Here is a tiny trained network, its code and every weight. The questions are about switching its units off for an input and a class, where a switched-off unit gives its printed mean instead of its output.

import numpy as np


def w(rows, s, z=0):
    codes = np.array(rows[::2]) - 128.0
    scale = np.full(codes.shape[1], s)
    scale[-1] = z or s
    return codes * scale


def f(y):
    return np.maximum(y, 0)


def log_softmax(a):
    a = a - a.max(-1, keepdims=True)
    return a - np.log(np.exp(a).sum(-1, keepdims=True))


def net(x, mask):
    res = np.array(x, float).reshape(1, 5) / 4 @ E
    y = f(res @ A[0][:, :-1].T + A[0][:, -1])
    res = res + np.where(mask, y, B[0][:, -1]) @ B[0][:, :-1]
    return log_softmax(res[-1] @ U[:, :-1].T + U[:, -1])


A, B = {}, {}
E = w([
[169,218,2,49,129],'x0',
[100,30,90,49,233],'x1',
[6,97,171,84,117],'x2',
[53,141,104,230,226],'x3',
[106,39,83,167,73],'x4',
],0.0042)
A[0] = w([
[157,86,119,112,135,139],'n0',
[114,127,100,118,124,118],'n1',
[166,167,58,119,247,137],'n2',
[64,129,145,204,117,125],'n3',
[154,153,119,142,116,250],'n4',
[97,128,142,174,127,166],'n5',
[166,76,152,156,135,152],'n6',
[88,190,94,108,136,165],'n7',
[118,108,125,128,131,148],'n8',
[60,30,118,141,133,126],'n9',
[136,127,99,200,190,185],'n10',
[140,161,175,157,89,134],'n11',
[96,164,171,80,144,156],'n12',
[74,88,126,125,140,24],'n13',
[226,196,84,148,62,129],'n14',
[128,135,137,132,131,240],'n15',
[174,68,118,104,140,154],'n16',
[127,130,144,111,113,76],'n17',
[144,139,101,126,171,136],'n18',
[135,61,105,103,125,217],'n19',
[147,140,122,128,117,110],'n20',
[154,130,157,84,134,81],'n21',
[147,161,157,150,105,207],'n22',
[176,161,108,138,98,125],'n23',
[124,147,116,125,137,193],'n24',
[122,119,169,143,79,88],'n25',
[176,66,175,154,139,161],'n26',
],0.013,0.0017)
B[0] = w([
[106,147,132,127,91,166],'n0',
[165,139,134,137,133,148],'n1',
[181,57,129,136,251,254],'n2',
[79,52,156,116,169,213],'n3',
[176,151,112,117,131,179],'n4',
[101,76,130,126,145,184],'n5',
[90,84,133,125,146,176],'n6',
[144,92,148,138,188,186],'n7',
[127,130,128,129,103,153],'n8',
[113,174,119,122,21,245],'n9',
[45,73,162,114,120,209],'n10',
[195,124,102,132,179,189],'n11',
[106,67,127,142,154,182],'n12',
[136,158,119,130,68,181],'n13',
[216,245,99,124,62,241],'n14',
[129,104,117,127,132,160],'n15',
[89,148,134,129,72,185],'n16',
[100,122,130,146,124,140],'n17',
[127,104,142,122,170,174],'n18',
[109,169,142,148,72,201],'n19',
[140,147,127,131,114,146],'n20',
[85,89,129,152,133,159],'n21',
[186,136,114,122,166,184],'n22',
[168,181,109,127,95,182],'n23',
[139,122,140,126,148,158],'n24',
[131,109,126,133,194,177],'n25',
[84,71,135,118,168,192],'n26',
],0.024,0.0059)
U = w([
[144,93,143,130,222,178],'0',
[85,128,157,122,103,189],'1',
[170,251,90,116,82,3],'2',
],0.012,0.0004)

Each question gives the input, the list of numbers given to net, and the class t.
The units are the neurons (one row each of A and B). Each row of codes is followed by its name. A weight is (code - 128) times the scale printed after its matrix; where a second scale follows, it is the last column's (A, B and U).
mask holds one flag per neuron, in row order. A switched-off neuron (its flag False) gives its mean, the last column of its row in B, instead of its output. The means were averaged over made-up inputs and are rounded, as every weight is.
A unit's drop is (log p(t) with every unit on - log p(t) with that unit switched off) / (log p(t) with every unit on - log p(t) with every unit switched off).
The circuit of an input: a set's keep is (log p(t) with only the set's units on - log p(t) with every unit switched off) / (log p(t) with every unit on - log p(t) with every unit switched off). Starting from the 12 units with the biggest drops (on a tie, the unit counted first), units are removed one at a time, each time the one whose removal leaves the highest keep (on an exact tie, the one counted first), for as long as the keep stays at least 0.8.
circuit, biggest first: the units of the circuit, biggest drop first
top k neurons: the k neurons with the biggest drops, biggest first
drop when u is switched off: that unit's drop, to one decimal
input [7,8,6,-4,3], class 1: top 2 neurons -> [n14, n23]
input [-1,-7,-1,2,3], class 2: circuit, biggest first -> [n14]
input [3,2,1,5,5], class 1: circuit, biggest first -> [n9, n11]
input [0,3,-3,0,2], class 1: top 2 neurons -> [n14, n11]
input [-5,5,-1,-3,6], class 1: top 2 neurons -> [n14, n26]
input [5,8,5,-8,3], class 2: top 2 neurons -> [n3, n10]
input [-8,6,6,-7,8], class 1: top 2 neurons -> [n14, n26]
input [0,6,2,2,5], class 1: top 2 neurons -> [n14, n23]
input [7,4,-7,-3,4], class 2: drop when n14 is switched off -> 0.2
input [-7,-4,-7,-5,1], class 2: drop when n2 is switched off -> 0.7
input [7,-3,3,2,3], class 2: drop when n14 is switched off -> 0.1
